Here is a tiny trained network, its code and every weight. The questions are about switching its units off for an input and a class, where a switched-off unit gives its printed mean instead of its output.

import numpy as np


def w(rows, s, z=0):
    codes = np.array(rows[::2]) - 128.0
    scale = np.full(codes.shape[1], s)
    scale[-1] = z or s
    return codes * scale


def norm(h):
    return h / np.sqrt((h * h).mean(-1, keepdims=True) + 1e-5)


def f(y):
    return np.maximum(y, 0)


def log_softmax(a):
    a = a - a.max(-1, keepdims=True)
    return a - np.log(np.exp(a).sum(-1, keepdims=True))


def net(x, mask):
    res = np.array(x, float).reshape(1, 7) / 4 @ E
    u = 0
    for l in range(2):
        y = f(norm(res) @ A[l][:, :-1].T + A[l][:, -1])
        res = res + np.where(mask[u : u + 16], y, B[l][:, -1]) @ B[l][:, :-1]
        u += 16
    return log_softmax(norm(res)[-1] @ U[:, :-1].T + U[:, -1])


A, B = {}, {}
E = w([
[116,128,197,151,164,197,78,96],'x0',
[137,42,141,133,78,226,160,79],'x1',
[112,48,182,98,177,162,111,70],'x2',
[82,157,145,161,141,124,153,63],'x3',
[74,68,153,133,117,109,144,157],'x4',
[148,217,2,154,171,166,99,104],'x5',
[65,146,131,90,143,165,182,119],'x6',
],0.0037)
A[0] = w([
[126,111,88,97,95,124,175,171,5],'L0N1',
[190,128,85,122,130,156,91,100,36],'L0N2',
[124,173,124,89,156,81,122,123,109],'L0N3',
[78,187,130,122,159,94,124,154,76],'L0N4',
[143,250,128,131,154,106,95,141,6],'L0N5',
[89,166,90,126,174,158,123,101,30],'L0N6',
[102,253,117,153,89,93,172,162,59],'L0N7',
[121,130,126,141,135,137,124,128,77],'L0N8',
[184,157,107,126,156,129,51,130,100],'L0N9',
[91,221,127,107,147,80,140,136,52],'L0N10',
[173,209,113,148,126,131,94,121,24],'L0N11',
[156,130,105,87,113,117,127,186,101],'L0N12',
[87,168,86,121,175,153,130,103,14],'L0N13',
[81,192,130,95,152,67,159,106,102],'L0N14',
[110,163,133,123,124,115,146,133,35],'L0N15',
[85,105,66,123,101,122,180,114,150],'L0N16',
],0.0064,0.0028)
B[0] = w([
[107,209,134,75,153,71,74,196,165],'L0N1',
[185,149,96,208,127,172,142,67,181],'L0N2',
[185,72,109,188,78,130,165,107,196],'L0N3',
[226,102,86,188,68,177,162,76,199],'L0N4',
[174,116,77,166,137,217,151,32,233],'L0N5',
[130,68,162,117,126,24,141,167,179],'L0N6',
[132,220,32,100,168,254,66,129,251],'L0N7',
[131,138,135,126,129,122,124,123,129],'L0N8',
[188,189,68,223,152,145,117,106,229],'L0N9',
[209,95,92,204,83,158,145,66,217],'L0N10',
[161,114,78,156,132,199,130,56,206],'L0N11',
[111,134,135,91,73,85,209,161,187],'L0N12',
[133,66,159,114,125,21,143,164,176],'L0N13',
[195,62,108,208,70,137,170,80,217],'L0N14',
[152,137,116,163,146,167,96,101,141],'L0N15',
[186,215,94,130,159,91,68,169,211],'L0N16',
],0.0043,0.0034)
A[1] = w([
[27,176,119,152,152,149,137,117,122],'L1N1',
[93,136,127,139,129,75,178,101,48],'L1N2',
[129,130,103,127,120,162,121,95,100],'L1N3',
[137,160,156,124,138,115,99,127,44],'L1N4',
[57,142,118,117,111,140,140,116,18],'L1N5',
[97,101,223,94,128,164,127,115,3],'L1N6',
[94,159,132,137,123,103,141,105,68],'L1N7',
[147,69,255,132,140,162,117,91,111],'L1N8',
[126,104,104,99,122,155,124,105,98],'L1N9',
[117,76,157,124,146,93,108,159,55],'L1N10',
[111,89,232,114,111,157,142,94,4],'L1N11',
[130,116,125,123,101,121,137,152,86],'L1N12',
[198,120,144,149,51,99,124,187,127],'L1N13',
[114,148,157,165,195,121,29,125,33],'L1N14',
[67,103,229,152,122,127,155,86,24],'L1N15',
[118,101,163,112,99,107,131,160,76],'L1N16',
],0.0054,0.002)
B[1] = w([
[149,40,170,158,104,72,188,118,147],'L1N1',
[155,76,152,135,105,105,158,133,143],'L1N2',
[150,172,103,158,121,142,134,123,184],'L1N3',
[134,144,112,139,135,101,129,148,130],'L1N4',
[147,126,128,152,142,88,185,128,134],'L1N5',
[57,85,189,119,118,200,109,76,190],'L1N6',
[156,114,131,141,119,128,141,128,132],'L1N7',
[3,147,154,69,148,227,72,140,254],'L1N8',
[133,180,120,152,105,132,118,135,147],'L1N9',
[137,152,116,170,147,170,113,57,167],'L1N10',
[41,102,182,92,120,228,98,87,204],'L1N11',
[148,145,131,130,155,98,149,122,145],'L1N12',
[90,48,231,121,170,54,212,73,218],'L1N13',
[79,243,111,131,197,56,42,212,158],'L1N14',
[111,35,153,94,29,206,164,109,202],'L1N15',
[161,160,85,168,135,140,136,71,169],'L1N16',
],0.0037,0.0038)
U = w([
[156,64,170,129,92,2,202,146,155],'0',
[224,187,15,203,128,204,114,66,195],'1',
[66,185,168,148,209,91,25,156,1],'2',
[12,58,239,89,116,228,104,84,154],'3',
[77,222,83,19,108,98,145,242,66],'4',
],0.0088,0.0048)

Each question gives the input, the list of numbers given to net, and the class t.
The units are the neurons (one row each of A and B). Each row of codes is followed by its name. A weight is (code - 128) times the scale printed after its matrix; where a second scale follows, it is the last column's (A, B and U).
mask holds one flag per neuron, layer by layer. A switched-off neuron (its flag False) gives its mean, the last column of its row in B, instead of its output. The means were averaged over made-up inputs and are rounded, as every weight is.
A unit's drop is (log p(t) with every unit on - log p(t) with that unit switched off) / (log p(t) with every unit on - log p(t) with every unit switched off).
The circuit of an input: a set's keep is (log p(t) with only the set's units on - log p(t) with every unit switched off) / (log p(t) with every unit on - log p(t) with every unit switched off). Starting from the 12 units with the biggest drops (on a tie, the unit counted first), units are removed one at a time, each time the one whose removal leaves the highest keep (on an exact tie, the one counted first), for as long as the keep stays at least 0.8.
units of the circuit, in order: the units of the circuit, biggest drop first
most important unit: the unit with the biggest drop
k most important neurons: the k neurons with the biggest drops, biggest first
k most important neurons of layer l: the k neurons of layer l with the biggest drops, biggest first
drop when u is switched off: that unit's drop, to one decimal
input [-7,-4,7,-4,4,-8,-6], class 3: units of the circuit, in order	L0N16, L0N9, L1N8
input [-4,5,-2,-8,5,3,1], class 0: units of the circuit, in order	L0N7, L1N13
input [4,-8,-8,-5,8,-6,6], class 0: most important unit	L1N13
input [-7,1,0,-8,-4,-5,-1], class 0: 3 most important neurons	L1N13, L0N7, L1N8
input [-5,-5,-8,1,7,-3,4], class 1: units of the circuit, in order	L0N7, L0N10
input [6,6,-8,-7,-8,-5,-3], class 0: 2 most important neurons	L1N13, L0N7
input [3,2,-3,-1,8,3,1], class 0: 2 most important neurons of layer 1	L1N1, L1N8
input [-6,-2,-7,-4,0,-3,-8], class 0: 2 most important neurons of layer 0	L0N12, L0N16
input [8,-5,-7,-5,0,-6,-1], class 0: units of the circuit, in order	L1N13, L1N8
input [1,-6,4,-2,-3,-4,-4], class 0: 3 most important neurons of layer 1	L1N13, L1N11, L1N6
input [-2,3,-6,5,-2,-6,1], class 0: 2 most important neurons	L0N5, L1N8
input [-3,1,6,-7,-4,-2,-8], class 0: 3 most important neurons	L1N13, L0N7, L0N5
input [-5,-6,5,-7,1,3,5], class 0: 2 most important neurons	L0N12, L1N13
input [-1,5,-7,-4,7,1,0], class 4: most important unit	L0N1
input [8,0,2,-2,1,4,-2], class 2: drop when L0N10 is switched off	0.3
input [8,-1,6,2,-3,1,-7], class 2: drop when L0N5 is switched off	0.2
input [-7,5,-3,4,5,4,2], class 4: drop when L0N5 is switched off	0.2
